Here is a tiny trained network, its code and every weight. The questions are about switching its units off for an input and a target symbol, where a switched-off unit gives its printed mean instead of its output.

import numpy as np


def w(rows, s, z=0):
    codes = np.array(rows[::2]) - 128.0
    scale = np.full(codes.shape[1], s)
    scale[-1] = z or s
    return codes * scale


def f(y):
    return y / 2 * (1 + np.tanh(0.7978845608 * (y + 0.044715 * y**3)))


def softmax(a):
    e = np.exp(a - a.max(-1, keepdims=True))
    return e / e.sum(-1, keepdims=True)


def log_softmax(a):
    a = a - a.max(-1, keepdims=True)
    return a - np.log(np.exp(a).sum(-1, keepdims=True))


def net(x, mask):
    ids = ['βεζμπφω'.index(c) for c in x.split()]
    T = len(ids)
    res = E[ids] + P[:T]
    r = res
    for j in range(3):
        rows = slice(2 * j, 2 * j + 2)
        q, k, v = (r @ M[0][rows].T for M in (Q, K, V))
        z = softmax(np.where(np.tri(T) > 0, q @ k.T / 2**0.5, -1e9)) @ v
        o = O[0][rows]
        res = res + np.where(mask[j], z, o[:, -1]) @ o[:, :-1]
    y = f(res @ A[0][:, :-1].T + A[0][:, -1])
    res = res + np.where(mask[3:11], y, B[0][:, -1]) @ B[0][:, :-1]
    return log_softmax(res[-1] @ U[:, :-1].T + U[:, -1])


Q, K, V, O, A, B = {}, {}, {}, {}, {}, {}
E = w([
[91,77,109],'β',
[161,250,133],'ε',
[106,221,157],'ζ',
[96,84,109],'μ',
[80,90,125],'π',
[110,59,90],'φ',
[161,153,92],'ω',
],0.021)
P = w([
[63,171,75],'0',
[83,146,116],'1',
[62,183,63],'2',
[110,133,142],'3',
[57,194,59],'4',
[137,121,170],'5',
[54,184,47],'6',
[157,91,213],'7',
[122,123,7],'8',
],0.014)
Q[0] = w([
[135,77,136],'head 0',
[158,254,120],'head 0',
[112,51,91],'head 1',
[138,152,224],'head 1',
[139,183,82],'head 2',
[75,184,37],'head 2',
],0.02)
K[0] = w([
[79,155,111],'head 0',
[194,88,240],'head 0',
[241,125,201],'head 1',
[122,160,50],'head 1',
[143,46,232],'head 2',
[223,100,249],'head 2',
],0.016)
V[0] = w([
[82,157,252],'head 0',
[84,88,125],'head 0',
[150,133,77],'head 1',
[103,183,118],'head 1',
[212,121,59],'head 2',
[153,215,158],'head 2',
],0.014)
O[0] = w([
[75,120,166,3],'head 0',
[52,64,40,143],'head 0',
[210,165,26,181],'head 1',
[147,9,122,209],'head 1',
[236,120,2,124],'head 2',
[181,22,238,156],'head 2',
],0.0099,0.0051)
A[0] = w([
[180,153,134,79],'neuron 0',
[102,51,5,160],'neuron 1',
[181,95,183,131],'neuron 2',
[162,221,87,172],'neuron 3',
[229,135,71,253],'neuron 4',
[149,55,136,85],'neuron 5',
[225,115,63,3],'neuron 6',
[129,255,166,220],'neuron 7',
],0.0081,0.0068)
B[0] = w([
[122,152,153,136],'neuron 0',
[195,168,193,253],'neuron 1',
[117,172,56,160],'neuron 2',
[184,128,173,198],'neuron 3',
[109,64,77,245],'neuron 4',
[138,255,163,151],'neuron 5',
[9,159,172,184],'neuron 6',
[125,68,132,173],'neuron 7',
],0.0092,0.017)
U = w([
[106,203,148,87],'β',
[236,168,236,1],'ε',
[107,99,222,121],'ζ',
[118,188,149,76],'μ',
[28,137,107,116],'π',
[183,254,125,10],'φ',
[153,12,100,232],'ω',
],0.0073,0.0071)

Each question gives the input, a string of symbols that net reads in full, and the target symbol t.
The units are the heads (2 rows each of Q, K, V and O) and the neurons (one row each of A and B). Each row of codes is followed by its name. A weight is (code - 128) times the scale printed after its matrix; where a second scale follows, it is the last column's (O, A, B and U).
mask holds one flag per unit, heads first, then neurons. A switched-off unit (its flag False) gives its mean, the last column of its rows in O or B, instead of its output. The means were averaged over made-up inputs and are rounded, as every weight is.
A unit's drop is (log p(t) with every unit on - log p(t) with that unit switched off) / (log p(t) with every unit on - log p(t) with every unit switched off).
unit that matters most: the unit with the biggest drop
k most important neurons: the k neurons with the biggest drops, biggest first
which heads matter: for each layer, one digit per head in row order, 1 if its drop is at least 0.15 and else 0, layers parted by /
drop when u is switched off: that unit's drop, to one decimal
input ω ε π, target ε: unit that matters most -> neuron 5
input φ ε ω ω β ω ω π μ, target π: which heads matter -> 011
input ζ π φ β, target ζ: which heads matter -> 001
input φ ζ φ, target ζ: which heads matter -> 001
input ω ε ζ, target ε: 3 most important neurons -> (neuron 4; neuron 5; neuron 6)
input ω ε ε, target ε: which heads matter -> 101
input ω β ω μ ω φ ω, target φ: 3 most important neurons -> (neuron 1; neuron 3; neuron 6)
input π ζ π, target ζ: 2 most important neurons -> (neuron 5; neuron 4)
input ζ φ ω π π ζ, target ζ: 2 most important neurons -> (neuron 7; neuron 4)
input φ φ φ ε ζ, target ε: which heads matter -> 100
input π π φ, target π: 2 most important neurons -> (neuron 3; neuron 5)
input ω φ ω ω ζ, target ω: which heads matter -> 000
input π ε β ω ζ ω ω ε φ, target ε: which heads matter -> 001
input ω φ ω ζ β π π π ε, target π: which heads matter -> 101
input π ω ω ω ε φ φ, target φ: most important neuron -> (neuron 1)
input φ μ π ω ω ω ζ π β, target π: 2 most important neurons -> (neuron 1; neuron 3)
input ζ φ μ β φ ω ω ε ω, target ε: 2 most important neurons -> (neuron 5; neuron 4)
input ω ε μ π ω π μ ω ε, target ω: 2 most important neurons -> (neuron 4; neuron 1)
input ζ ω ω π μ ε ω, target ε: 3 most important neurons -> (neuron 4; neuron 6; neuron 5)
input π ζ μ ω ω ζ, target ζ: most important neuron -> (neuron 1)
input ζ φ μ φ φ ω φ ε ε, target ε: 2 most important neurons -> (neuron 6; neuron 4)
input π ζ φ ω ω, target ω: 2 most important neurons -> (neuron 4; neuron 5)
input μ ζ π μ φ φ μ ζ β, target ζ: 2 most important neurons -> (neuron 5; neuron 4)
input φ ω φ β ε φ, target ε: drop when neuron 5 is switched off -> 0.5
input π ε ω φ β ω ω π ζ, target π: drop when head 1 is switched off -> 0.0
input ω μ ω ω ε, target ω: drop when neuron 4 is switched off -> 0.2
input φ φ μ φ β, target φ: drop when head 2 is switched off -> 0.4
